Below is a small trained network, with its code and all its weights. Each question gives an input and a class and asks what happens when units are switched off, that is, made to give their printed mean instead of their output.

import numpy as np


def w(rows, s, z=0):
    codes = np.array(rows[::2]) - 128.0
    scale = np.full(codes.shape[1], s)
    scale[-1] = z or s
    return codes * scale


def norm(h):
    return h / np.sqrt((h * h).mean(-1, keepdims=True) + 1e-5)


def f(y):
    return np.maximum(y, 0)


def log_softmax(a):
    a = a - a.max(-1, keepdims=True)
    return a - np.log(np.exp(a).sum(-1, keepdims=True))


def net(x, mask):
    res = np.array(x, float).reshape(1, 4) / 4 @ E
    u = 0
    for l in range(4):
        y = f(norm(res) @ A[l][:, :-1].T + A[l][:, -1])
        res = res + np.where(mask[u : u + 3], y, B[l][:, -1]) @ B[l][:, :-1]
        u += 3
    return log_softmax(norm(res)[-1] @ U[:, :-1].T + U[:, -1])


A, B = {}, {}
E = w([
[155,103,117,148,136,120,112,147,78,136,142],'x0',
[166,133,9,92,189,131,244,41,108,97,58],'x1',
[90,12,119,195,239,132,84,125,210,128,65],'x2',
[172,163,212,169,81,139,124,254,198,36,100],'x3',
],0.0084)
A[0] = w([
[64,120,146,117,182,73,22,117,194,122,218,5],'L0N0',
[214,253,49,91,108,197,181,161,58,51,97,4],'L0N1',
[94,168,117,16,43,128,151,94,49,152,219,107],'L0N2',
],0.0054,0.0024)
B[0] = w([
[133,211,215,127,161,30,123,87,121,135,84,191],'L0N0',
[221,202,156,140,184,92,143,34,143,108,122,237],'L0N1',
[87,68,164,32,166,35,31,167,126,55,255,254],'L0N2',
],0.0098,0.0061)
A[1] = w([
[97,143,127,46,79,66,118,116,66,120,134,2],'L1N0',
[112,186,186,103,103,127,158,148,118,150,255,94],'L1N1',
[163,227,118,87,46,113,147,168,79,70,164,81],'L1N2',
],0.0076,0.0032)
B[1] = w([
[142,110,104,123,113,191,2,187,126,88,90,209],'L1N0',
[114,152,90,200,77,186,183,185,119,152,60,254],'L1N1',
[128,91,198,200,156,145,195,124,150,212,98,236],'L1N2',
],0.013,0.0061)
A[2] = w([
[137,196,117,48,100,94,103,103,56,91,168,56],'L2N0',
[132,142,114,140,132,168,103,75,139,182,72,124],'L2N1',
[81,122,146,139,132,108,4,112,115,253,156,3],'L2N2',
],0.0063,0.0024)
B[2] = w([
[97,86,121,127,4,166,128,119,204,97,71,180],'L2N0',
[99,132,79,106,155,114,57,87,50,146,206,179],'L2N1',
[107,162,190,129,201,87,159,99,181,124,168,254],'L2N2',
],0.016,0.0049)
A[3] = w([
[163,175,93,139,19,157,254,178,144,159,117,78],'L3N0',
[187,109,79,60,94,153,93,112,162,69,30,68],'L3N1',
[130,136,110,172,178,102,127,193,153,104,72,4],'L3N2',
],0.0087,0.0031)
B[3] = w([
[145,123,72,98,161,122,191,90,122,193,168,253],'L3N0',
[155,73,69,131,86,255,46,100,107,116,182,249],'L3N1',
[71,115,57,76,32,153,9,134,102,65,86,239],'L3N2',
],0.011,0.0039)
U = w([
[49,128,198,96,92,96,68,194,178,80,140,114],'0',
[179,210,189,134,228,46,197,29,160,162,174,254],'1',
[196,76,58,74,65,214,67,29,126,49,132,42],'2',
[79,77,11,62,227,77,197,53,80,168,132,34],'3',
[140,142,165,179,64,172,205,159,117,210,82,50],'4',
],0.011,0.0049)

Each question gives the input, the list of numbers given to net, and the class t.
The units are the neurons (one row each of A and B). Each row of codes is followed by its name. A weight is (code - 128) times the scale printed after its matrix; where a second scale follows, it is the last column's (A, B and U).
mask holds one flag per neuron, layer by layer. A switched-off neuron (its flag False) gives its mean, the last column of its row in B, instead of its output. The means were averaged over made-up inputs and are rounded, as every weight is.
A unit's drop is (log p(t) with every unit on - log p(t) with that unit switched off) / (log p(t) with every unit on - log p(t) with every unit switched off).
The circuit of an input: a set's keep is (log p(t) with only the set's units on - log p(t) with every unit switched off) / (log p(t) with every unit on - log p(t) with every unit switched off). Starting from all 12 units, units are removed one at a time, each time the one whose removal leaves the highest keep (on an exact tie, the one counted first), for as long as the keep stays at least 0.8.
units of the circuit, in order: the units of the circuit, biggest drop first
k most important neurons: the k neurons with the biggest drops, biggest first
top k neurons in layer l: the k neurons of layer l with the biggest drops, biggest first
drop when u is switched off: that unit's drop, to one decimal
input [4,3,0,8], class 1: units of the circuit, in order	L0N1
input [6,7,0,6], class 1: 2 most important neurons	L0N1, L1N0
input [5,4,-6,2], class 1: 2 most important neurons	L1N2, L0N1
input [2,3,8,1], class 2: 4 most important neurons	L2N2, L1N2, L3N2, L3N0
input [-3,2,-6,-5], class 2: 2 most important neurons	L2N0, L0N2
input [0,-8,-1,5], class 4: 2 most important neurons	L0N2, L1N1
input [-5,5,2,1], class 2: 4 most important neurons	L2N2, L1N2, L3N1, L0N0
input [-8,7,-7,0], class 2: 3 most important neurons	L0N2, L1N0, L2N2
input [0,5,-7,-3], class 2: 2 most important neurons	L0N2, L1N0
input [5,-1,8,-6], class 1: 2 most important neurons	L2N2, L1N1
input [-5,3,8,1], class 2: 2 most important neurons	L2N2, L1N2
input [8,8,-7,-2], class 2: 4 most important neurons	L0N2, L2N0, L1N0, L3N1
input [-7,-7,1,-5], class 1: 3 most important neurons	L2N2, L0N0, L3N2
input [0,-2,-3,-4], class 0: units of the circuit, in order	L0N2
input [-8,-5,1,0], class 1: top 2 neurons in layer 3	L3N1, L3N2
input [6,-3,7,0], class 1: top 2 neurons in layer 0	L0N0, L0N2
input [3,5,8,8], class 2: drop when L0N0 is switched off	0.0
input [7,8,-1,8], class 1: drop when L1N0 is switched off	0.7
input [-3,8,5,1], class 2: drop when L2N2 is switched off	1.3
input [-2,-7,-7,5], class 4: most important neuron	L1N1
input [-6,-1,-3,-8], class 0: drop when L0N2 is switched off	0.2
